The items form a tree under R. A name lists the branches taken from the top; the branches are χ τ κ φ ω θ. The symbol β goes to the parent.

Start, symbols taken left to right, then the item you end at.
Answer with the item's row, about right, then its name.
[69.3,23.5,-27.9,1.6,42.6,65.7,92.9,2.0,22.2,-11.4,79.7,6.0,-66.5,48.1,39.8,24.2,-10.9,10.0,-37.1,-22.7,-30.2,96.3,21.8,-37.0,9.2,-5.9,-6.2,51.1,-4.7,36.3,23.1,-23.8,-47.4,10.2,56.3,23.1,-22.1,44.8,-63.1,8.5,40.1,65.7,19.8,-38.5,-20.8,-4.2,-37.5,45.3,59.5,-12.0,-129.4,-23.4,-41.2,30.5,23.5,-11.7,-29.9,66.1,-12.3,-7.5,23.3,-5.0,83.8,-1.3,-20.9,-26.2,39.1,2.3,-25.6,3.0,3.4,-18.0,-83.6,60.1,-37.0,-51.8,17.8,-24.3,-34.6,-30.0,4.4,37.7,-25.5,-20.5,44.3,4.2,34.0,-7.1,25.0,75.8,14.1,17.4,21.9,-63.3,58.8,-55.1,-6.9,-23.2,-16.9,-68.1,39.9,0.6,-40.8,-6.9,39.1,-64.6,10.5,-6.7,-27.1,-45.3,33.4,-63.5,5.0,4.8,-7.6,-52.4,-52.4,40.9,26.8,-1.9,74.5,17.8,54.6,-1.8,-72.0,92.9,-30.5,-56.6,-27.5,12.4,-48.9,14.2,-40.5,30.3,47.8,52.3,-6.8,-33.1,13.9,-5.1,43.9,12.1,82.2,105.5,-45.6,-59.8,-29.7,-70.4,53.8,29.3,102.4,2.3]
φ -> [-4.9,-55.5,5.3,-29.9,14.6,8.6,-36.9,-6.7,-30.3,14.1,54.1,-49.9,-20.1,81.3,41.1,41.7,-31.0,77.9,94.1,-26.9,-41.8,8.7,-29.5,17.6,24.6,-23.8,-6.7,54.8,-6.8,-10.3,-21.1,-67.2,-34.5,-19.1,-9.9,-52.1,-14.1,-24.9,-32.4,-27.4,-37.8,53.3,65.7,-11.0,38.1,20.9,-28.4,11.6,-21.4,15.2,25.4,-88.6,-14.5,26.4,-13.8,-50.7,-24.3,13.7,-3.3,122.4,27.5,-6.9,33.2,4.9,-48.7,5.7,-8.2,-36.3,19.6,2.6,13.9,-8.9,-55.7,-50.9,24.8,23.4,-12.1,-71.8,-44.2,0.0,35.7,56.0,-41.7,-42.9,-11.9,13.0,-101.0,-48.2,-7.8,-56.5,-76.6,5.7,-57.8,35.6,85.9,-29.6,-70.6,66.7,27.5,-2.5,39.0,-40.9,-62.2,-26.9,22.0,-1.5,-32.8,-46.2,2.7,19.1,0.8,-86.2,88.3,13.1,10.6,-28.7,22.5,-43.2,-0.8,-26.9,-68.4,8.3,-14.5,-12.8,-96.7,64.1,-4.6,15.3,1.9,-45.5,39.9,3.0,-12.8,22.2,38.1,-82.3,1.1,-10.7,59.7,-38.0,-29.0,0.2,-35.9,49.9,-97.8,-50.0,46.5,4.2,-29.8,-49.5,-39.5,-0.7] φ
[-38.7,-34.0,74.5,-33.1,-31.5,-31.4,30.0,-11.9,-45.5,12.8,-21.3,-1.9,-30.7,-51.6,0.4,-54.4,10.3,-16.1,-48.2,-24.7,-71.5,29.7,37.3,36.6,8.4,-0.5,13.4,40.3,-48.0,-16.2,-18.4,32.2,-49.1,61.5,-56.3,-72.0,61.9,27.4,-37.8,-49.8,-57.7,3.8,-23.1,-29.5,46.7,-4.7,39.1,4.3,-89.5,27.0,42.0,-30.9,-24.0,-7.9,-87.8,86.9,42.6,51.1,36.1,-124.4,56.3,-5.6,10.2,-55.0,42.6,-56.7,-20.0,64.4,68.7,-4.1,25.6,-51.0,12.1,-10.7,-5.6,-12.2,65.1,68.5,-103.6,43.6,-15.6,-14.3,22.0,-4.2,43.6,12.4,29.4,-29.1,-47.0,-10.3,-30.1,0.0,-6.5,-55.3,40.1,-15.7,12.0,16.9,8.2,3.6,2.3,-82.6,-28.9,12.5,-55.1,20.9,48.1,-19.3,-33.9,32.0,-63.1,7.2,-30.4,-11.2,5.2,-73.7,17.3,4.3,-65.9,35.1,-27.8,-9.4,5.7,-114.8,62.9,18.0,71.5,-48.2,56.2,54.5,55.0,-20.0,28.3,20.2,-17.0,9.0,-44.9,19.5,28.9,13.4,28.5,-32.9,-1.3,-35.2,8.8,-36.1,-55.9,-7.7,-1.1,21.2,59.0,30.6]
β -> [-34.0,-20.9,28.5,2.1,12.7,-7.9,38.4,-60.9,-42.5,-47.1,20.7,-14.0,-73.6,-28.6,-33.2,-15.0,64.1,-25.9,-53.6,29.6,-62.4,12.0,51.2,59.6,-31.4,13.8,4.8,10.0,-40.0,15.0,10.6,-17.6,-39.8,39.6,-39.2,-37.6,37.4,86.3,8.3,-39.3,12.8,4.2,-32.0,28.6,47.2,-39.4,2.7,0.3,-53.7,-7.0,19.0,-23.3,24.6,66.3,-46.6,70.3,30.8,-11.4,-23.5,-122.9,35.6,21.0,-46.7,-72.4,-3.7,-22.1,-33.0,26.9,88.0,-29.6,0.9,-39.3,21.3,7.3,-8.7,-7.3,50.4,56.0,-82.0,58.6,-55.1,17.7,-27.0,-34.8,53.3,20.6,31.5,-9.9,-63.7,-8.7,-8.9,3.7,-28.9,-44.0,-0.3,34.8,-5.4,29.0,-12.9,-14.8,21.2,-32.5,17.4,3.2,-34.7,-41.0,41.4,-41.4,14.8,11.4,-28.1,9.3,14.3,-14.0,65.6,-29.4,-19.2,-56.6,-28.7,29.9,-5.9,-26.1,7.4,-80.2,9.1,-35.0,96.8,-87.0,86.0,42.0,40.8,1.0,45.3,-50.9,-15.5,82.2,-20.1,37.5,28.0,-33.8,82.0,46.7,-6.2,-62.2,0.7,21.7,-29.7,10.0,-25.8,53.2,110.1,22.0] χ
[-21.9,52.0,44.6,-2.7,-11.5,-0.8,64.1,20.4,-7.0,35.3,16.8,-54.6,-38.0,-19.9,-56.8,-30.7,61.7,-86.8,6.1,-17.5,16.4,-19.5,20.1,2.4,-45.1,1.5,30.9,29.1,12.9,30.4,-6.9,-37.4,-38.6,-12.3,-6.8,-43.5,93.4,31.0,-6.7,-93.8,68.9,15.2,-29.6,32.7,-3.0,-44.8,18.8,-13.7,-35.2,-15.3,53.7,-43.9,-48.3,28.4,-46.5,-8.5,20.5,3.8,-9.4,-7.0,29.4,18.4,-0.1,-41.0,-38.3,20.9,-35.2,9.5,62.2,50.8,-25.2,-31.5,12.1,8.1,14.5,-36.3,92.0,10.1,-80.3,55.9,-78.7,13.9,-4.2,29.8,91.6,83.5,-10.1,-30.3,-85.3,8.7,85.1,-16.7,-49.3,-18.9,-51.0,-14.6,-12.5,-137.4,14.6,26.0,2.0,-11.3,-13.4,-39.7,13.1,-28.8,74.8,-22.9,27.7,-25.9,-70.9,9.6,6.7,-43.4,11.9,21.2,-9.8,-5.8,-9.1,25.0,-18.8,-52.0,-14.4,-46.5,61.5,42.3,61.2,-50.4,31.2,25.6,-0.1,-6.4,20.8,-35.6,-33.2,62.2,16.5,-26.2,45.4,22.5,46.5,16.9,-38.0,-61.6,-74.0,41.5,-39.2,-36.6,-45.3,58.7,52.2,40.3]
β -> [-116.6,40.5,91.7,11.6,-40.5,16.1,34.0,-72.3,-19.8,-61.1,2.8,-50.4,-31.1,22.4,-37.7,-31.2,39.6,-35.2,-6.9,18.7,-8.0,38.1,25.8,44.3,-19.8,-5.6,22.2,-14.8,-26.9,20.7,2.6,-19.7,-66.3,47.6,8.5,-68.0,-0.8,41.3,6.3,-11.9,0.0,31.1,-34.8,30.4,53.7,-34.2,14.6,-2.6,-47.8,-0.6,-11.7,-14.5,-35.5,24.4,-71.3,21.6,-7.9,-17.4,17.9,-103.9,77.0,51.1,-14.2,-18.2,42.4,-35.4,-37.8,10.0,66.9,-11.3,-7.1,-9.0,0.1,45.5,6.4,11.4,104.0,27.2,-99.3,67.9,-75.9,49.9,-16.4,-19.5,90.8,19.0,-17.2,-6.5,-72.5,11.2,45.2,-14.2,-25.4,-78.4,10.6,-27.9,-37.5,-12.0,-21.1,-4.6,7.8,-28.7,10.2,-2.5,-1.4,2.0,67.1,-52.9,34.7,22.2,-45.6,-17.6,1.1,-24.9,31.4,-29.8,-7.6,-23.2,-46.1,36.0,-14.5,-23.4,10.9,-76.8,22.6,5.9,48.8,-58.4,80.8,72.3,7.1,-2.4,55.9,15.2,-33.1,100.7,-32.1,67.6,22.5,-13.4,15.8,8.6,-19.1,-40.5,-32.1,19.7,40.7,-9.5,-25.8,38.3,120.8,32.2] χ
[13.1,-28.1,5.1,23.6,-17.2,49.3,4.7,-43.2,-5.5,68.7,25.9,-18.9,-35.9,77.4,33.8,38.7,-4.4,-10.8,75.0,-9.2,-56.8,-10.8,-38.2,17.6,33.9,48.2,-6.0,6.8,-12.8,50.5,-6.7,-31.1,-25.6,41.7,-7.0,-35.5,37.2,-60.5,-30.8,-65.9,-28.3,-11.6,6.7,27.6,2.3,30.6,-60.3,82.7,-60.4,19.4,9.2,-67.2,-39.3,24.4,47.1,-60.1,-76.3,4.2,22.8,123.0,71.2,-25.2,23.6,15.6,55.0,-22.2,-45.6,-68.8,-91.2,-46.8,-30.6,1.9,-7.6,18.9,40.4,55.1,-50.2,-34.8,15.9,9.0,-3.5,50.7,-4.1,-25.0,-16.5,-38.1,-75.7,-9.0,10.1,-76.3,-50.4,-5.1,-35.6,-39.7,82.8,-7.7,-9.7,75.3,60.0,26.5,49.3,9.0,-33.6,-17.8,46.6,-48.8,4.3,-20.4,24.9,-21.1,11.7,-71.6,15.0,31.9,29.4,25.1,30.5,-11.8,-4.5,-12.3,-37.9,74.9,-25.4,-11.0,-39.0,59.7,-9.2,47.8,6.7,-45.8,39.2,0.2,10.1,-11.4,9.3,-85.6,24.6,-37.3,22.2,-50.9,9.9,3.9,-70.6,8.5,-70.2,-58.3,16.7,35.4,21.7,-47.0,-59.7,-49.7]
β -> [7.4,-43.3,5.5,-24.0,-6.4,70.7,-46.0,-8.9,9.2,40.1,75.6,-36.8,12.8,62.5,4.3,74.9,22.6,47.9,55.8,26.0,-53.9,-19.3,-42.7,15.8,7.8,-21.1,15.3,-4.9,21.9,23.4,-27.2,-51.0,-57.9,46.8,-17.2,-53.6,-10.4,-48.5,-53.5,-38.3,-20.1,43.6,41.3,22.6,41.3,49.2,-16.5,37.8,3.4,2.4,14.0,-72.5,19.6,3.3,-22.7,-38.2,1.9,32.9,6.1,103.2,42.9,-17.9,21.0,25.7,-79.3,14.4,-0.6,-32.4,21.8,-19.4,18.6,-27.8,-50.2,-20.6,39.1,30.0,-79.7,-103.4,-11.6,-21.2,107.9,59.4,-76.0,6.3,1.0,26.9,-34.7,-30.9,8.0,-32.6,-76.8,3.4,-96.8,36.8,83.9,-14.2,-8.6,66.0,26.3,-1.1,17.5,-59.6,-56.1,-24.0,1.4,4.2,-53.9,-12.0,-24.9,18.9,52.3,-70.1,49.0,2.5,4.7,-72.1,13.0,-8.7,56.3,11.2,-51.9,43.5,-24.2,23.1,-61.4,44.4,28.8,17.1,13.6,-45.6,67.2,-24.4,-18.9,-11.2,43.9,-49.3,16.0,-9.3,33.4,-19.3,-56.7,41.7,-54.4,13.1,-85.0,-44.2,60.3,31.5,-10.8,-22.4,-26.1,15.7] φ
[0.8,9.3,114.8,46.9,-29.2,5.4,63.7,-20.8,-21.3,-75.6,-16.7,-42.1,-53.7,-40.3,-72.5,1.2,48.3,28.0,-30.5,61.0,16.5,2.2,-10.9,23.8,-14.0,-1.9,-33.4,55.3,-41.9,-19.8,-21.6,-20.6,1.7,-24.9,-21.9,-25.4,26.9,83.3,9.7,-13.4,-4.2,50.9,-3.4,-2.0,-1.1,0.7,40.9,-16.8,-23.3,-20.2,24.1,-13.4,-24.6,25.4,-20.2,56.7,56.5,-15.8,8.6,-64.6,-8.6,14.6,-20.7,-22.8,23.4,0.5,27.9,85.9,115.4,-63.1,-53.7,13.3,7.9,-37.4,29.9,1.0,68.0,31.9,-76.9,65.6,-30.4,74.9,58.4,-23.6,82.7,39.6,-61.1,-43.1,-43.4,5.3,26.4,-0.7,-54.2,-76.2,34.3,-4.6,-64.8,-31.8,-29.5,-12.0,25.3,-41.7,28.5,-32.7,-6.3,19.9,48.4,-0.9,59.2,-24.2,-45.0,33.6,-26.9,6.9,46.4,-42.9,-31.3,-32.2,-45.0,-19.7,52.5,9.1,-11.7,-87.4,22.1,-80.2,83.2,-57.1,59.7,66.9,35.1,-11.9,36.9,15.1,-15.7,-7.5,-12.6,47.9,-52.1,-3.8,46.7,26.5,25.3,-37.5,1.3,-3.3,37.5,-24.4,-48.5,-27.5,36.4,58.2]
β -> [-42.1,12.1,44.2,16.1,1.6,16.1,42.5,-45.8,34.1,-54.2,17.4,-29.3,-58.0,-20.9,-29.1,-10.3,38.0,-69.3,-58.7,3.1,-7.4,-38.6,10.1,30.2,31.7,-13.8,-40.0,25.3,-1.1,20.8,-13.9,-25.1,-51.1,58.7,-45.3,-73.7,-1.2,25.8,-19.9,-9.8,36.5,-14.5,17.4,34.0,47.6,-55.0,-6.9,45.3,-23.4,-23.8,6.4,-30.3,1.1,6.1,-86.0,54.3,-40.6,-21.0,19.7,-108.8,44.0,-8.4,-64.7,-55.5,0.5,-13.7,-10.9,1.3,62.6,-1.9,-1.9,-16.4,-7.5,20.2,8.6,-27.9,45.1,50.8,-109.8,46.0,-19.8,48.4,-37.3,-43.9,112.1,76.0,6.6,-8.8,-95.5,37.4,35.1,5.5,-4.9,-71.1,57.0,-33.7,-4.7,16.7,-5.7,-32.7,18.0,-20.8,46.3,-26.0,-54.2,-49.3,40.5,-54.0,14.5,-1.0,-61.5,12.7,6.3,-42.8,-18.4,-63.2,-22.1,11.7,-52.4,33.3,31.2,7.4,-16.4,-80.2,-18.7,9.5,105.9,-96.9,41.2,54.8,14.4,30.2,30.5,-50.1,-7.6,65.6,-10.4,1.7,27.1,4.4,61.3,25.0,-36.1,-43.4,-14.3,23.0,4.5,-2.2,-26.8,13.0,92.3,33.9] χ
[21.4,5.0,-25.7,56.6,-66.8,-11.1,38.0,59.8,24.3,27.1,-15.1,45.7,-40.5,-79.7,7.8,-50.1,-108.0,-25.6,10.9,-69.4,-61.1,-13.5,-21.1,19.1,51.8,27.2,0.3,-67.3,11.4,32.2,-10.7,85.6,23.8,4.3,-49.9,2.4,-58.4,-67.1,15.9,21.1,57.2,-44.6,-68.4,45.9,-22.5,-66.9,19.3,11.9,8.8,9.2,-35.4,-83.4,9.6,-52.9,45.6,-12.5,-69.2,96.0,-42.5,5.0,-35.1,20.6,-21.5,71.4,88.4,-60.5,27.3,-83.9,-50.3,-46.1,-21.5,37.4,-8.0,101.4,12.8,27.4,-55.6,-51.0,103.2,-21.8,-101.3,-32.2,-5.2,-11.6,-32.6,-43.1,24.3,36.1,-8.6,24.0,-32.6,48.0,-45.4,-59.9,43.3,9.8,43.7,51.4,-30.5,47.9,-4.9,-13.2,41.2,-25.9,-16.7,-98.1,71.3,33.2,11.8,-32.4,11.8,28.3,-24.0,-15.2,19.3,29.6,19.2,-40.9,28.2,-20.4,-24.1,36.4,16.1,3.6,78.2,1.2,19.2,-2.6,-94.0,-60.5,6.1,-20.4,-13.8,-67.0,-23.3,21.1,-6.7,-6.2,-77.2,12.6,31.5,70.3,44.4,10.7,-38.3,-23.6,-65.5,-34.1,14.8,-33.3,-27.1,-13.6]
β κ -> [-16.9,43.9,-48.9,38.9,-20.8,-23.5,31.3,68.1,-26.5,12.9,-1.7,76.7,-14.8,-39.4,-54.1,-58.3,-54.5,-19.9,-52.9,-14.5,34.6,19.9,33.3,-2.3,85.7,7.5,-69.2,-20.8,53.2,2.7,-13.2,16.0,-17.4,-10.2,59.2,55.4,-40.6,4.1,66.1,119.3,70.0,14.6,-44.3,55.5,1.3,-28.8,54.6,-39.5,25.3,-7.3,-56.6,-21.4,24.2,15.0,14.3,30.3,-23.2,27.4,-39.1,44.3,-59.4,127.3,44.4,89.3,49.1,13.9,38.0,-105.8,23.2,-16.4,102.2,67.0,-45.8,38.7,-11.9,-21.0,-17.5,-78.5,77.9,-60.2,3.8,-52.3,-13.0,-9.2,-2.6,-9.5,39.7,13.9,17.1,70.0,6.4,55.3,18.6,-16.0,-10.8,21.1,43.6,29.3,-45.4,61.5,-0.1,15.2,50.8,12.8,29.7,7.5,7.7,18.9,23.4,-7.8,12.6,-50.7,4.5,-25.5,-2.0,-67.9,4.4,-56.6,50.4,-84.7,3.7,26.1,29.9,36.0,-64.5,7.3,-59.8,-24.9,-10.2,-26.8,17.0,-27.4,33.8,-86.2,16.1,9.4,-16.1,-13.2,-55.6,36.6,56.3,43.0,95.1,5.7,-23.1,-51.7,-0.9,-7.3,-33.1,23.6,-4.8,41.2] θ/κ
[-44.8,22.8,-15.0,16.2,-57.7,4.3,34.5,51.7,-55.2,42.9,13.2,58.2,-30.3,-4.9,-25.6,-85.7,-49.8,38.5,-71.0,-38.5,8.9,15.4,62.1,43.6,95.1,21.0,28.6,-65.9,-20.7,-11.9,5.7,85.2,26.8,6.9,27.0,22.6,26.0,-8.4,84.9,106.2,45.7,-10.6,-42.0,46.0,-26.8,-3.8,16.5,-98.0,9.7,-16.7,-66.7,-56.1,30.5,-35.1,4.9,-29.8,-38.1,43.1,-54.1,51.8,-55.8,43.4,62.7,84.0,46.9,13.7,22.7,-91.5,-44.4,-45.1,87.1,51.4,-34.5,33.1,-24.2,-63.4,8.3,-45.1,90.0,-59.2,-18.1,-41.3,-28.6,16.7,-67.4,-6.9,4.8,-14.7,-5.3,19.5,-32.2,-11.6,12.3,5.3,-3.1,33.9,33.9,27.2,-2.9,38.1,23.5,50.3,50.7,14.9,-14.3,17.3,8.2,31.3,9.7,-11.6,25.7,-70.0,27.9,-51.9,14.3,-62.5,49.3,-106.7,48.8,-40.2,-11.9,28.6,28.5,14.0,23.3,4.9,-64.6,-24.2,-69.6,4.3,22.3,-45.3,19.1,-37.9,25.8,29.0,-11.5,-46.8,-44.4,28.4,23.2,35.5,31.4,37.8,19.1,-39.5,-25.8,19.4,-15.2,-17.5,-1.6,21.1]
β ω β χ -> [-5.1,16.5,12.7,59.5,26.0,-16.4,2.7,44.3,51.9,-37.0,-13.7,58.5,-9.8,-39.3,22.1,-61.7,-100.7,44.0,6.4,-70.6,13.7,37.3,24.9,-46.1,-27.3,-33.6,56.5,-18.6,0.3,-19.7,25.3,100.6,19.3,-10.7,-57.7,27.9,-10.1,-28.6,14.0,-5.0,65.1,10.9,-48.7,15.3,-60.2,-47.7,15.2,-15.7,-12.6,21.3,5.8,6.8,95.7,-54.2,-4.0,33.2,-10.9,-1.4,-60.0,-90.5,-83.6,82.7,-16.5,60.6,14.5,-42.3,48.9,-88.6,33.7,-58.0,44.5,62.7,61.5,67.5,-66.6,-33.2,24.0,-51.9,72.0,-46.9,5.0,-42.9,-42.3,53.5,16.5,62.7,24.7,35.7,1.2,-41.7,-68.6,87.0,27.2,31.7,29.3,46.6,-20.6,73.2,-32.0,-15.3,9.9,-12.0,16.4,-11.2,-9.9,-31.3,-90.8,45.6,-7.3,7.7,17.4,28.6,34.9,49.4,-88.3,-53.6,5.9,-36.0,9.7,-38.3,-16.8,108.6,6.1,12.0,-14.9,-15.5,-14.0,-4.1,-77.1,-43.1,-49.1,4.7,-5.8,-11.1,-2.8,47.2,-47.2,-9.8,-51.8,39.2,22.1,-9.0,82.5,7.7,7.1,-26.3,-26.2,66.9,-10.4,49.6,-7.8,13.0] θ/χ
[-53.8,24.3,46.0,-12.6,28.0,18.3,-18.6,-45.8,24.5,-38.7,49.6,-66.6,-52.2,-8.8,-37.0,31.7,41.8,-51.5,-11.9,-28.1,43.5,12.0,18.8,50.5,-49.9,33.5,5.2,-7.8,35.8,46.2,-67.4,29.6,-52.0,24.1,-59.1,-54.8,-26.6,47.4,-16.6,-55.3,18.9,-14.4,21.1,14.0,8.4,-19.6,22.0,-30.5,-67.1,-3.5,36.1,-25.6,79.0,20.6,-54.8,103.2,0.5,-68.5,18.0,-160.2,5.3,31.8,-27.9,-48.5,-33.5,-60.0,5.5,-25.9,75.4,-4.3,29.5,-14.5,70.4,60.0,-18.8,-21.3,107.4,35.5,-40.4,7.4,-25.2,23.8,14.3,-13.7,89.3,92.3,-33.1,9.8,-36.1,-6.0,30.7,57.0,-17.4,-16.9,16.1,10.7,-55.2,38.6,-25.7,30.3,55.6,29.7,36.5,-1.9,-19.7,-4.6,3.2,-39.1,-8.7,-2.7,44.2,-28.0,32.9,52.3,-55.1,-9.6,-22.7,4.4,-0.2,14.4,3.6,58.5,-25.0,-33.1,19.5,-53.1,51.1,-102.4,18.9,19.3,17.9,-9.8,11.5,-16.4,-15.4,105.1,-56.6,26.0,35.2,38.7,10.6,40.8,-28.1,-33.9,-24.6,79.8,95.0,73.9,-81.9,71.6,101.0,-4.5]
β φ β -> [-64.0,18.5,79.6,-9.5,21.1,4.3,51.0,-35.0,10.3,-45.1,28.9,-37.0,-37.3,9.8,-40.9,-8.6,63.3,-7.9,-36.1,21.6,-31.4,22.5,36.7,15.4,-12.9,21.5,11.6,18.2,20.2,-9.3,-48.0,-48.4,-19.6,23.9,-29.0,-35.8,1.6,72.5,-28.2,-50.7,-1.2,-18.5,-40.4,9.9,-16.6,-61.5,-30.4,-12.8,-50.7,13.3,11.4,9.8,-56.6,26.2,-49.7,26.5,18.1,-16.0,-11.6,-98.4,49.5,18.7,-33.0,-66.5,-5.2,-25.0,-29.4,-10.7,35.5,23.4,6.3,-7.6,-14.7,59.5,40.3,-3.2,46.3,54.3,-48.5,96.1,-35.9,45.7,4.5,4.7,53.1,47.3,12.1,40.0,-92.3,44.4,21.6,49.3,29.0,-63.9,-42.2,-16.2,-22.5,-9.3,-36.2,-0.5,-10.6,-40.4,-8.2,19.9,-34.7,12.4,50.5,-43.1,31.7,-22.3,-0.5,4.5,-1.7,21.7,-4.4,-47.6,-10.2,19.6,-41.1,18.5,29.1,-12.1,22.8,-84.7,-16.5,-1.8,79.1,-62.2,66.0,8.5,-5.9,-12.3,48.1,2.5,-6.9,53.0,-20.7,58.2,29.5,-16.6,55.4,53.0,-25.1,-80.0,17.2,-6.7,6.2,16.1,-49.1,99.6,64.5,85.4] χ
[2.6,52.3,131.2,25.6,-51.5,12.6,44.3,49.6,-37.3,-78.1,-0.3,-33.7,2.9,-1.2,-59.4,47.7,14.4,81.1,-71.5,11.0,-5.2,7.6,1.3,6.7,-23.2,-2.8,18.0,45.0,30.9,-9.6,5.3,27.3,-34.1,-31.0,-22.4,-25.9,13.3,39.8,16.0,-31.8,9.3,16.5,31.5,-6.7,39.7,-14.3,42.8,-16.5,-13.0,-27.8,65.5,-8.9,-38.0,-2.6,-41.1,53.1,64.1,-18.7,-2.9,-38.3,73.0,-34.3,-13.7,30.7,51.8,-7.1,-68.6,45.7,114.3,-44.5,-39.3,20.7,-14.0,-19.5,-28.8,-9.4,55.7,1.6,-33.2,44.4,-5.4,59.6,26.3,-26.3,57.1,43.1,-31.0,32.5,-83.3,-2.8,40.4,-4.1,-44.9,-34.8,10.4,-30.4,-20.3,-66.8,-41.9,-0.8,-26.5,-33.2,51.1,6.5,-2.6,-21.1,14.6,-41.9,87.3,4.5,-1.3,2.6,-5.5,10.3,25.5,-32.0,-8.7,-27.6,-8.4,22.4,46.4,6.5,-19.0,-99.2,5.5,0.0,73.8,-108.9,55.7,89.2,64.2,-34.4,30.6,-32.0,23.6,29.8,-27.4,45.3,2.7,-42.9,36.5,68.8,44.0,-62.0,-6.5,27.1,45.2,18.1,-75.7,41.6,14.1,49.8]
β φ β κ -> [-93.3,-6.9,37.3,-23.0,-13.6,6.4,40.8,-41.5,-51.0,-6.7,37.8,-23.6,-10.3,-0.1,-41.2,-48.6,86.4,-85.6,-77.3,13.6,18.5,-44.4,39.4,54.7,36.9,63.2,-20.4,-42.0,-32.8,-9.3,0.0,-51.5,-42.3,34.4,18.1,-25.3,64.0,75.1,-6.3,45.0,-14.9,14.5,-20.5,70.0,38.0,15.4,0.2,-27.2,4.4,0.3,-9.4,-4.8,-12.6,38.4,-57.8,47.5,11.3,-4.2,19.6,-57.9,49.9,15.0,-12.7,-16.6,-16.8,40.0,-47.2,-17.8,10.2,35.7,60.6,-22.4,-58.6,13.6,-9.8,3.0,46.6,33.4,-67.5,43.5,-14.9,22.5,-34.8,3.5,43.5,0.8,-1.1,-32.3,-22.5,36.4,61.2,-27.1,-4.8,-43.6,-22.2,-48.3,74.2,-1.8,-42.6,83.5,18.9,-12.5,-10.3,15.8,4.7,21.6,34.3,-30.5,-38.4,37.1,-17.1,-35.4,-29.4,-35.5,6.0,-60.1,-19.2,-18.8,-48.1,3.1,-1.8,-0.7,30.2,-44.9,-50.0,31.0,23.3,-78.1,27.8,71.7,27.9,-4.7,91.5,-28.4,-19.5,65.3,19.0,62.6,26.0,5.5,40.0,53.8,-2.2,-76.3,-7.8,-14.3,26.1,31.0,-64.4,30.0,104.9,-6.3] χ/κ
